Here is a tiny trained network, its code and every weight. The questions are about switching its units off for an input and a target symbol, where a switched-off unit gives its printed mean instead of its output.

import numpy as np


def w(rows, s, z=0):
    codes = np.array(rows[::2]) - 128.0
    scale = np.full(codes.shape[1], s)
    scale[-1] = z or s
    return codes * scale


def f(y):
    return y / 2 * (1 + np.tanh(0.7978845608 * (y + 0.044715 * y**3)))


def softmax(a):
    e = np.exp(a - a.max(-1, keepdims=True))
    return e / e.sum(-1, keepdims=True)


def log_softmax(a):
    a = a - a.max(-1, keepdims=True)
    return a - np.log(np.exp(a).sum(-1, keepdims=True))


def net(x, mask):
    ids = ['ΛΠαμσψω'.index(c) for c in x.split()]
    T = len(ids)
    res = E[ids] + P[:T]
    q, k, v = (res @ M[0].T for M in (Q, K, V))
    z = softmax(np.where(np.tri(T) > 0, q @ k.T / 4**0.5, -1e9)) @ v
    res = res + np.where(mask[0], z, O[0][:, -1]) @ O[0][:, :-1]
    y = f(res @ A[0][:, :-1].T + A[0][:, -1])
    res = res + np.where(mask[1:13], y, B[0][:, -1]) @ B[0][:, :-1]
    return log_softmax(res[-1] @ U[:, :-1].T + U[:, -1])


Q, K, V, O, A, B = {}, {}, {}, {}, {}, {}
E = w([
[79,204,121],'Λ',
[215,253,149],'Π',
[140,138,164],'α',
[2,124,108],'μ',
[119,64,88],'σ',
[139,127,161],'ψ',
[146,120,146],'ω',
],0.017)
P = w([
[96,133,255],'0',
[105,154,129],'1',
[108,150,109],'2',
[121,146,107],'3',
[130,139,102],'4',
[132,133,99],'5',
[139,130,99],'6',
[145,125,97],'7',
[146,118,93],'8',
[150,114,95],'9',
[157,113,94],'10',
[157,110,92],'11',
[160,118,100],'12',
[160,125,101],'13',
],0.014)
Q[0] = w([
[82,164,3],'h0',
[80,234,77],'h0',
[193,170,230],'h0',
[103,155,83],'h0',
],0.0072)
K[0] = w([
[152,116,148],'h0',
[156,113,118],'h0',
[95,212,93],'h0',
[140,79,3],'h0',
],0.011)
V[0] = w([
[91,161,65],'h0',
[117,255,201],'h0',
[182,112,173],'h0',
[192,68,132],'h0',
],0.0085)
O[0] = w([
[188,118,106,190],'h0',
[138,88,234,248],'h0',
[151,132,123,56],'h0',
[218,200,2,4],'h0',
],0.0078,0.0028)
A[0] = w([
[152,120,74,73],'n0',
[205,199,252,226],'n1',
[94,60,160,195],'n2',
[221,90,127,193],'n3',
[112,78,149,254],'n4',
[68,191,107,108],'n5',
[78,23,128,85],'n6',
[82,162,53,109],'n7',
[129,188,71,157],'n8',
[95,100,114,121],'n9',
[31,126,97,76],'n10',
[52,134,211,155],'n11',
],0.012,0.0068)
B[0] = w([
[180,123,135,132],'n0',
[85,154,67,254],'n1',
[42,130,154,199],'n2',
[254,148,61,159],'n3',
[51,172,45,211],'n4',
[173,75,251,167],'n5',
[122,198,195,163],'n6',
[207,107,159,175],'n7',
[112,85,158,168],'n8',
[106,174,142,140],'n9',
[236,228,138,164],'n10',
[240,75,112,231],'n11',
],0.0087,0.011)
U = w([
[1,128,134,255],'Λ',
[131,188,50,99],'Π',
[207,15,60,181],'α',
[100,220,204,27],'μ',
[228,88,182,101],'σ',
[147,141,163,26],'ψ',
[165,136,168,90],'ω',
],0.0065,0.0028)

Each question gives the input, a string of symbols that net reads in full, and the target symbol t.
The units are the heads (4 rows each of Q, K, V and O) and the neurons (one row each of A and B). Each row of codes is followed by its name. A weight is (code - 128) times the scale printed after its matrix; where a second scale follows, it is the last column's (O, A, B and U).
mask holds one flag per unit, heads first, then neurons. A switched-off unit (its flag False) gives its mean, the last column of its rows in O or B, instead of its output. The means were averaged over made-up inputs and are rounded, as every weight is.
A unit's drop is (log p(t) with every unit on - log p(t) with that unit switched off) / (log p(t) with every unit on - log p(t) with every unit switched off).
The circuit of an input: a set's keep is (log p(t) with only the set's units on - log p(t) with every unit switched off) / (log p(t) with every unit on - log p(t) with every unit switched off). Starting from the 12 units with the biggest drops (on a tie, the unit counted first), units are removed one at a time, each time the one whose removal leaves the highest keep (on an exact tie, the one counted first), for as long as the keep stays at least 0.8.
circuit, biggest first: the units of the circuit, biggest drop first
unit that matters most: the unit with the biggest drop
top k neurons: the k neurons with the biggest drops, biggest first
drop when u is switched off: that unit's drop, to one decimal
input Λ Π ψ Λ α Λ σ μ σ, target Π: unit that matters most -> n11
input μ Λ Λ ψ, target Λ: circuit, biggest first -> n2; h0; n4
input Λ μ ω Π ω σ σ σ Λ σ ω σ ψ ψ, target Π: top 3 neurons -> n5; n3; n11
input μ Λ α Λ μ, target μ: top 2 neurons -> n10; n6
input ω Π Λ σ, target Λ: circuit, biggest first -> n11; n2
input Λ Λ μ Λ α, target Λ: circuit, biggest first -> n2; h0; n1
input ω Λ ω σ α ω α Λ μ ψ Λ ψ, target Π: top 2 neurons -> n3; n5
input Π α ω μ ω μ Λ Λ Λ Π σ, target Λ: top 2 neurons -> n11; n10
input Λ σ μ σ Π Λ Λ Π μ σ ω σ ω, target Π: top 3 neurons -> n3; n5; n11
input Λ ω Λ Λ ψ μ Λ ω Λ Λ α, target Λ: drop when n2 is switched off -> 0.3
input Λ Λ Λ α σ ψ ω α σ Λ Λ, target σ: drop when n1 is switched off -> 0.4
input Λ μ α ψ, target Λ: drop when h0 is switched off -> 0.2
